Here is a tiny trained network, its code and every weight. The questions are about switching its units off for an input and a target symbol, where a switched-off unit gives its printed mean instead of its output.

import numpy as np


def w(rows, s, z=0):
    codes = np.array(rows[::2]) - 128.0
    scale = np.full(codes.shape[1], s)
    scale[-1] = z or s
    return codes * scale


def norm(h):
    return h / np.sqrt((h * h).mean(-1, keepdims=True) + 1e-5)


def softmax(a):
    e = np.exp(a - a.max(-1, keepdims=True))
    return e / e.sum(-1, keepdims=True)


def log_softmax(a):
    a = a - a.max(-1, keepdims=True)
    return a - np.log(np.exp(a).sum(-1, keepdims=True))


def net(x, mask):
    ids = ['ΓΛαβεπτψω'.index(c) for c in x.split()]
    T = len(ids)
    res = E[ids] + P[:T]
    u = 0
    for l in range(3):
        r = norm(res)
        for j in range(2):
            rows = slice(4 * j, 4 * j + 4)
            q, k, v = (r @ M[l][rows].T for M in (Q, K, V))
            z = softmax(np.where(np.tri(T) > 0, q @ k.T / 4**0.5, -1e9)) @ v
            o = O[l][rows]
            res = res + np.where(mask[u + j], z, o[:, -1]) @ o[:, :-1]
        u += 2
    return log_softmax(norm(res)[-1] @ U[:, :-1].T + U[:, -1])


Q, K, V, O = {}, {}, {}, {}
E = w([
[138,110,144,213,132,85,193,160,137,174,83],'Γ',
[142,141,146,212,169,86,155,157,136,151,71],'Λ',
[50,165,182,173,104,205,91,156,127,157,78],'α',
[172,193,221,171,188,138,87,179,137,96,89],'β',
[204,168,133,13,48,139,155,87,195,177,19],'ε',
[42,125,71,64,236,27,149,24,22,106,22],'π',
[236,158,52,216,98,150,80,48,90,129,104],'τ',
[104,234,175,152,183,160,214,97,120,176,219],'ψ',
[102,151,110,195,76,3,89,85,223,136,195],'ω',
],0.022)
P = w([
[130,119,154,158,165,114,106,137,148,253,93],'0',
[131,100,241,168,134,135,120,109,103,132,65],'1',
[135,153,98,151,173,119,109,137,151,201,101],'2',
[128,149,185,175,98,121,150,115,111,98,70],'3',
[143,174,62,129,164,110,129,144,178,158,116],'4',
[123,182,156,161,79,129,168,105,118,58,90],'5',
[141,184,31,121,147,106,145,143,207,120,132],'6',
[131,174,146,132,73,113,166,122,123,27,94],'7',
],0.022)
Q[0] = w([
[7,120,195,119,34,127,156,162,134,97,95],'L0H0',
[80,38,159,90,171,230,23,191,133,234,247],'L0H0',
[134,90,14,186,132,30,124,179,171,125,152],'L0H0',
[169,57,174,95,135,55,130,100,44,33,167],'L0H0',
[79,10,108,80,185,53,118,221,130,125,209],'L0H1',
[134,157,56,69,150,142,108,183,176,193,116],'L0H1',
[121,204,169,179,68,108,212,34,121,24,1],'L0H1',
[76,128,164,91,120,104,95,105,114,71,145],'L0H1',
],0.016)
K[0] = w([
[77,121,174,154,75,127,150,123,102,108,112],'L0H0',
[102,109,164,154,150,152,81,118,133,251,122],'L0H0',
[110,85,48,141,131,88,99,150,171,149,129],'L0H0',
[163,80,195,154,137,131,111,81,90,165,128],'L0H0',
[92,102,166,182,157,140,137,178,138,179,85],'L0H1',
[119,188,149,124,166,145,148,203,103,139,128],'L0H1',
[131,116,64,79,83,99,95,83,141,64,117],'L0H1',
[136,74,139,119,133,106,137,98,122,153,144],'L0H1',
],0.024)
V[0] = w([
[169,86,170,177,152,142,105,9,109,184,110],'L0H0',
[2,127,213,202,113,53,173,144,164,179,53],'L0H0',
[35,173,127,139,97,113,97,182,123,209,133],'L0H0',
[113,159,107,138,123,103,147,187,90,121,154],'L0H0',
[120,88,79,118,127,206,185,215,67,113,114],'L0H1',
[99,101,166,96,153,46,139,117,137,117,142],'L0H1',
[176,138,125,154,136,106,158,64,93,153,142],'L0H1',
[196,191,149,85,146,124,176,185,76,124,48],'L0H1',
],0.009)
O[0] = w([
[106,168,150,88,104,77,116,200,2,186,135,159],'L0H0',
[234,69,185,49,171,137,127,84,160,127,188,250],'L0H0',
[155,63,41,104,202,185,102,136,168,107,158,144],'L0H0',
[91,85,143,143,175,89,98,83,190,137,164,125],'L0H0',
[14,96,168,184,68,132,183,138,161,176,125,63],'L0H1',
[141,155,107,122,91,130,141,212,71,51,109,116],'L0H1',
[206,135,132,102,125,183,169,78,113,144,122,156],'L0H1',
[59,154,235,112,184,99,99,74,165,129,109,190],'L0H1',
],0.0086,0.016)
Q[1] = w([
[93,134,128,116,131,154,190,228,90,123,185],'L1H0',
[92,166,156,187,173,157,70,88,198,204,45],'L1H0',
[137,93,85,110,80,143,73,179,79,153,99],'L1H0',
[90,91,233,126,71,148,163,104,84,69,141],'L1H0',
[134,94,234,106,2,160,149,97,116,90,143],'L1H1',
[98,122,106,81,155,88,134,198,218,159,106],'L1H1',
[55,56,175,189,114,130,134,166,98,105,180],'L1H1',
[83,121,131,96,97,151,166,104,45,122,111],'L1H1',
],0.018)
K[1] = w([
[188,52,130,67,191,109,109,166,81,184,129],'L1H0',
[86,134,83,128,32,124,126,8,171,68,208],'L1H0',
[126,115,179,77,152,188,142,178,86,172,234],'L1H0',
[74,60,113,40,126,113,146,87,48,167,11],'L1H0',
[159,21,204,171,214,121,97,241,84,118,37],'L1H1',
[26,203,15,134,105,57,161,81,121,111,129],'L1H1',
[136,69,171,70,125,165,77,201,131,197,31],'L1H1',
[156,92,182,131,140,134,74,197,74,215,148],'L1H1',
],0.014)
V[1] = w([
[95,115,130,134,181,128,172,123,83,54,132],'L1H0',
[100,91,104,144,147,151,73,53,80,137,70],'L1H0',
[154,106,138,167,55,112,38,144,142,123,222],'L1H0',
[111,137,154,197,157,247,199,147,114,183,91],'L1H0',
[59,68,105,236,188,97,97,80,33,55,182],'L1H1',
[164,187,174,150,96,137,119,163,171,141,251],'L1H1',
[155,158,122,183,89,175,174,115,95,180,69],'L1H1',
[88,204,110,12,148,120,192,87,96,108,198],'L1H1',
],0.012)
O[1] = w([
[101,109,120,160,89,169,120,173,66,98,81,74],'L1H0',
[103,77,51,151,143,151,93,125,149,114,127,144],'L1H0',
[118,192,130,134,73,138,123,62,102,173,185,50],'L1H0',
[167,65,152,107,105,31,65,137,173,60,97,99],'L1H0',
[47,204,216,63,124,87,111,253,46,120,102,7],'L1H1',
[161,110,9,162,108,186,141,180,89,123,150,158],'L1H1',
[73,84,108,144,75,96,96,116,161,117,156,103],'L1H1',
[247,138,167,84,81,99,126,115,73,26,137,123],'L1H1',
],0.013,0.012)
Q[2] = w([
[121,120,88,139,178,106,116,167,48,145,81],'L2H0',
[97,113,234,92,119,134,209,125,96,105,109],'L2H0',
[152,87,228,167,144,204,161,108,126,112,71],'L2H0',
[154,183,68,35,154,112,132,211,188,149,140],'L2H0',
[76,17,171,106,153,106,212,149,132,111,132],'L2H1',
[166,111,252,202,84,207,142,38,125,66,76],'L2H1',
[108,133,91,86,172,99,74,152,191,172,121],'L2H1',
[175,174,36,175,164,104,236,155,160,173,82],'L2H1',
],0.017)
K[2] = w([
[104,98,172,140,196,155,108,143,59,82,165],'L2H0',
[105,110,150,19,102,143,136,75,101,158,35],'L2H0',
[94,198,87,100,102,89,191,54,116,96,52],'L2H0',
[159,140,145,116,159,183,126,184,209,94,222],'L2H0',
[80,97,148,115,126,187,97,50,69,112,9],'L2H1',
[163,118,100,39,170,43,254,65,118,133,89],'L2H1',
[159,219,123,184,105,141,55,121,168,120,103],'L2H1',
[85,207,102,139,124,166,145,124,197,10,175],'L2H1',
],0.017)
V[2] = w([
[106,128,156,189,76,110,129,138,103,129,94],'L2H0',
[134,125,144,228,156,100,121,167,104,129,199],'L2H0',
[92,99,160,173,159,121,118,117,74,98,161],'L2H0',
[131,121,187,118,136,172,152,149,174,104,182],'L2H0',
[125,74,91,4,136,143,161,129,133,172,129],'L2H1',
[115,110,151,103,114,218,61,126,143,111,150],'L2H1',
[129,142,135,73,129,176,131,178,198,111,159],'L2H1',
[139,154,168,128,121,151,136,144,149,110,104],'L2H1',
],0.021)
O[2] = w([
[195,121,192,142,183,116,209,89,221,119,153,4],'L2H0',
[170,96,35,141,17,146,111,86,239,116,142,83],'L2H0',
[180,141,12,174,160,162,141,106,220,162,146,52],'L2H0',
[111,191,114,124,63,124,135,242,129,151,152,128],'L2H0',
[80,204,187,185,128,115,242,113,167,4,113,195],'L2H1',
[207,180,191,138,108,120,131,150,212,153,99,98],'L2H1',
[243,108,194,190,168,75,201,75,110,108,132,125],'L2H1',
[164,107,161,130,172,115,117,65,130,176,116,127],'L2H1',
],0.013,0.018)
U = w([
[96,39,130,160,48,80,239,225,147,173,184,206],'Γ',
[204,146,120,87,184,174,48,177,125,201,88,26],'Λ',
[14,81,133,134,9,100,55,159,146,127,156,232],'α',
[136,185,132,201,102,92,167,254,236,120,133,201],'β',
[85,162,226,62,150,65,111,165,72,104,169,153],'ε',
[68,82,41,179,210,180,179,199,82,76,97,3],'π',
[148,116,123,155,113,118,118,12,170,99,153,103],'τ',
[105,220,92,113,106,177,176,122,99,180,211,150],'ψ',
[196,116,97,98,40,103,112,212,76,29,129,104],'ω',
],0.0091,0.0073)

Each question gives the input, a string of symbols that net reads in full, and the target symbol t.
The units are the heads (4 rows each of Q, K, V and O). Each row of codes is followed by its name. A weight is (code - 128) times the scale printed after its matrix; where a second scale follows, it is the last column's (O and U).
mask holds one flag per head, layer by layer. A switched-off head (its flag False) gives its mean, the last column of its rows in O, instead of its output. The means were averaged over made-up inputs and are rounded, as every weight is.
A unit's drop is (log p(t) with every unit on - log p(t) with that unit switched off) / (log p(t) with every unit on - log p(t) with every unit switched off).
The circuit of an input: a set's keep is (log p(t) with only the set's units on - log p(t) with every unit switched off) / (log p(t) with every unit on - log p(t) with every unit switched off). Starting from all 6 units, units are removed one at a time, each time the one whose removal leaves the highest keep (on an exact tie, the one counted first), for as long as the keep stays at least 0.8.
circuit, biggest first: the units of the circuit, biggest drop first
most important unit: the unit with the biggest drop
heads that matter: for each layer, one digit per head in row order, 1 if its drop is at least 0.15 and else 0, layers parted by /
drop when u is switched off: that unit's drop, to one decimal
input α Λ Λ Λ Λ τ Γ β, target τ: heads that matter -> 10 / 00 / 10
input Λ Λ α Λ ω π β, target ψ: most important unit -> L1H0
input ψ Γ Λ β ε β ω Λ, target ω: heads that matter -> 01 / 00 / 00
input Λ π β ψ ε, target ω: heads that matter -> 00 / 01 / 00
input ε ε π τ β α, target τ: heads that matter -> 10 / 00 / 10
input Λ β ε β τ, target α: circuit, biggest first -> [L0H0 L1H1]
input Λ β β Λ β ψ, target ψ: heads that matter -> 10 / 00 / 11
input π ω β Λ τ Λ, target τ: heads that matter -> 10 / 00 / 00
input τ ω Λ Λ Λ α, target ω: heads that matter -> 01 / 00 / 00
input Λ τ π Λ Λ Λ, target π: circuit, biggest first -> [L0H1 L1H0]
input β ψ β Γ Λ Λ, target Λ: circuit, biggest first -> [L2H1 L2H0 L0H1]
input β Λ β τ Λ ψ β, target ω: heads that matter -> 00 / 01 / 00
input Λ α α, target β: circuit, biggest first -> [L2H1 L0H0]
input ε Λ Λ Λ Λ τ Λ ψ, target τ: most important unit -> L0H0
input Λ Λ Λ Λ α, target β: heads that matter -> 11 / 00 / 01
input ψ β Λ β α Λ Λ, target β: heads that matter -> 01 / 00 / 01
input ε ε Λ Λ β β ε, target τ: heads that matter -> 00 / 01 / 00
input π ε ω Λ β, target ψ: heads that matter -> 00 / 10 / 00
input Λ β β ω, target ω: heads that matter -> 01 / 00 / 00
input Γ α Λ, target β: circuit, biggest first -> [L2H1 L0H0 L0H1 L1H1]
input Λ Λ τ β Λ β Γ, target Λ: circuit, biggest first -> [L2H1]
input Λ π ε ε Λ π Γ, target ε: heads that matter -> 00 / 01 / 00
input τ ε β, target α: drop when L0H1 is switched off -> 0.0
input π Λ Λ Λ π α Λ Λ, target π: drop when L0H0 is switched off -> 0.6
input Λ ε Λ β α, target Λ: drop when L2H1 is switched off -> 0.6
input τ Λ ε, target α: drop when L1H1 is switched off -> 0.8
input Λ β ω Λ ε ω ω β, target ω: circuit, biggest first -> [L0H1]
